Below is a small trained network, with its code and all its weights. Each question gives an input and a class and asks what happens when units are switched off, that is, made to give their printed mean instead of their output.

import numpy as np


def w(rows, s, z=0):
    codes = np.array(rows[::2]) - 128.0
    scale = np.full(codes.shape[1], s)
    scale[-1] = z or s
    return codes * scale


def f(y):
    return y / 2 * (1 + np.tanh(0.7978845608 * (y + 0.044715 * y**3)))


def log_softmax(a):
    a = a - a.max(-1, keepdims=True)
    return a - np.log(np.exp(a).sum(-1, keepdims=True))


def net(x, mask):
    res = np.array(x, float).reshape(1, 7) / 4 @ E
    y = f(res @ A[0][:, :-1].T + A[0][:, -1])
    res = res + np.where(mask, y, B[0][:, -1]) @ B[0][:, :-1]
    return log_softmax(res[-1] @ U[:, :-1].T + U[:, -1])


A, B = {}, {}
E = w([
[109,47,81,171,113,208,91],'x0',
[6,154,171,62,133,149,142],'x1',
[118,165,98,179,226,140,58],'x2',
[130,131,107,106,129,129,119],'x3',
[112,137,81,106,122,118,116],'x4',
[125,122,113,115,131,119,122],'x5',
[125,111,160,148,129,118,130],'x6',
],0.014)
A[0] = w([
[198,46,81,108,121,158,142,132],'N1',
[142,92,138,90,20,132,174,254],'N2',
[196,120,105,124,138,80,103,172],'N3',
[150,123,109,118,62,113,143,119],'N4',
[132,154,151,139,169,150,64,182],'N5',
[246,201,118,126,135,18,151,168],'N6',
[89,127,82,104,140,246,163,200],'N7',
[105,193,166,120,193,94,97,153],'N8',
[185,134,106,198,121,119,112,206],'N9',
[128,158,159,37,138,121,140,120],'N10',
],0.012,0.0091)
B[0] = w([
[185,174,90,186,84,143,139,194],'N1',
[171,161,175,129,7,80,136,244],'N2',
[154,128,146,150,126,155,52,193],'N3',
[160,189,149,146,108,130,150,163],'N4',
[132,114,67,88,185,111,104,188],'N5',
[40,77,162,76,108,24,87,254],'N6',
[126,77,145,113,115,103,104,196],'N7',
[92,188,110,77,189,146,97,206],'N8',
[172,117,53,127,136,113,82,214],'N9',
[104,141,161,94,132,104,222,184],'N10',
],0.012,0.018)
U = w([
[142,74,187,93,12,99,99,246],'0',
[98,16,118,97,206,144,33,237],'1',
[136,171,195,85,85,116,254,13],'2',
[110,220,93,70,206,163,133,80],'3',
[249,165,95,216,38,173,164,85],'4',
[226,83,68,172,202,251,37,2],'5',
],0.0079,0.0046)

Each question gives the input, the list of numbers given to net, and the class t.
The units are the neurons (one row each of A and B). Each row of codes is followed by its name. A weight is (code - 128) times the scale printed after its matrix; where a second scale follows, it is the last column's (A, B and U).
mask holds one flag per neuron, in row order. A switched-off neuron (its flag False) gives its mean, the last column of its row in B, instead of its output. The means were averaged over made-up inputs and are rounded, as every weight is.
A unit's drop is (log p(t) with every unit on - log p(t) with that unit switched off) / (log p(t) with every unit on - log p(t) with every unit switched off).
The circuit of an input: a set's keep is (log p(t) with only the set's units on - log p(t) with every unit switched off) / (log p(t) with every unit on - log p(t) with every unit switched off). Starting from all 10 units, units are removed one at a time, each time the one whose removal leaves the highest keep (on an exact tie, the one counted first), for as long as the keep stays at least 0.8.
units of the circuit, in order: the units of the circuit, biggest drop first
most important unit: the unit with the biggest drop
top k neurons: the k neurons with the biggest drops, biggest first
drop when u is switched off: that unit's drop, to one decimal
input [1,-7,-1,5,-3,-4,-6], class 4: units of the circuit, in order	(N1)
input [-2,-5,1,6,-3,8,5], class 1: top 2 neurons	(N2 N6)
input [7,-2,-4,2,4,-8,0], class 4: top 2 neurons	(N6 N1)
input [1,0,2,-7,1,0,4], class 5: units of the circuit, in order	(N6 N2)
input [-8,1,2,-1,0,0,8], class 3: top 2 neurons	(N8 N2)
input [-2,7,1,-6,1,3,-5], class 3: top 3 neurons	(N2 N8 N6)
input [-3,2,6,-6,-8,6,4], class 3: top 3 neurons	(N8 N6 N7)
input [0,5,1,-6,-2,4,4], class 3: units of the circuit, in order	(N6 N2)
input [4,1,2,0,0,-4,7], class 1: top 2 neurons	(N2 N1)
input [4,1,2,2,-5,-2,-6], class 1: top 2 neurons	(N2 N7)
input [0,7,-3,1,5,8,5], class 2: units of the circuit, in order	(N10 N6)
input [-6,8,0,-7,6,8,-7], class 2: top 2 neurons	(N10 N9)
input [0,2,-1,5,-3,-5,6], class 2: units of the circuit, in order	(N6 N9)
input [3,-8,-7,6,-5,-3,-7], class 4: most important unit	N1
input [4,-8,0,-6,7,4,4], class 4: top 2 neurons	(N1 N8)
input [1,-5,-5,5,0,6,-8], class 4: top 2 neurons	(N1 N4)
input [-4,1,5,-5,8,-7,2], class 3: top 2 neurons	(N8 N7)
input [-2,6,-6,5,-5,5,7], class 2: top 2 neurons	(N10 N6)
input [-1,7,5,-6,-2,-4,1], class 3: top 2 neurons	(N6 N8)
input [8,-2,7,6,6,7,7], class 5: units of the circuit, in order	(N6)
input [1,-3,1,3,2,7,0], class 5: top 2 neurons	(N2 N6)
input [3,-8,-4,5,3,6,-2], class 4: drop when N1 is switched off	0.5
input [-6,4,-8,-4,-1,-2,-3], class 2: drop when N10 is switched off	0.4
input [5,-8,3,6,8,-2,-4], class 5: drop when N2 is switched off	0.3
input [-6,2,3,-3,4,-7,7], class 3: drop when N1 is switched off	0.0
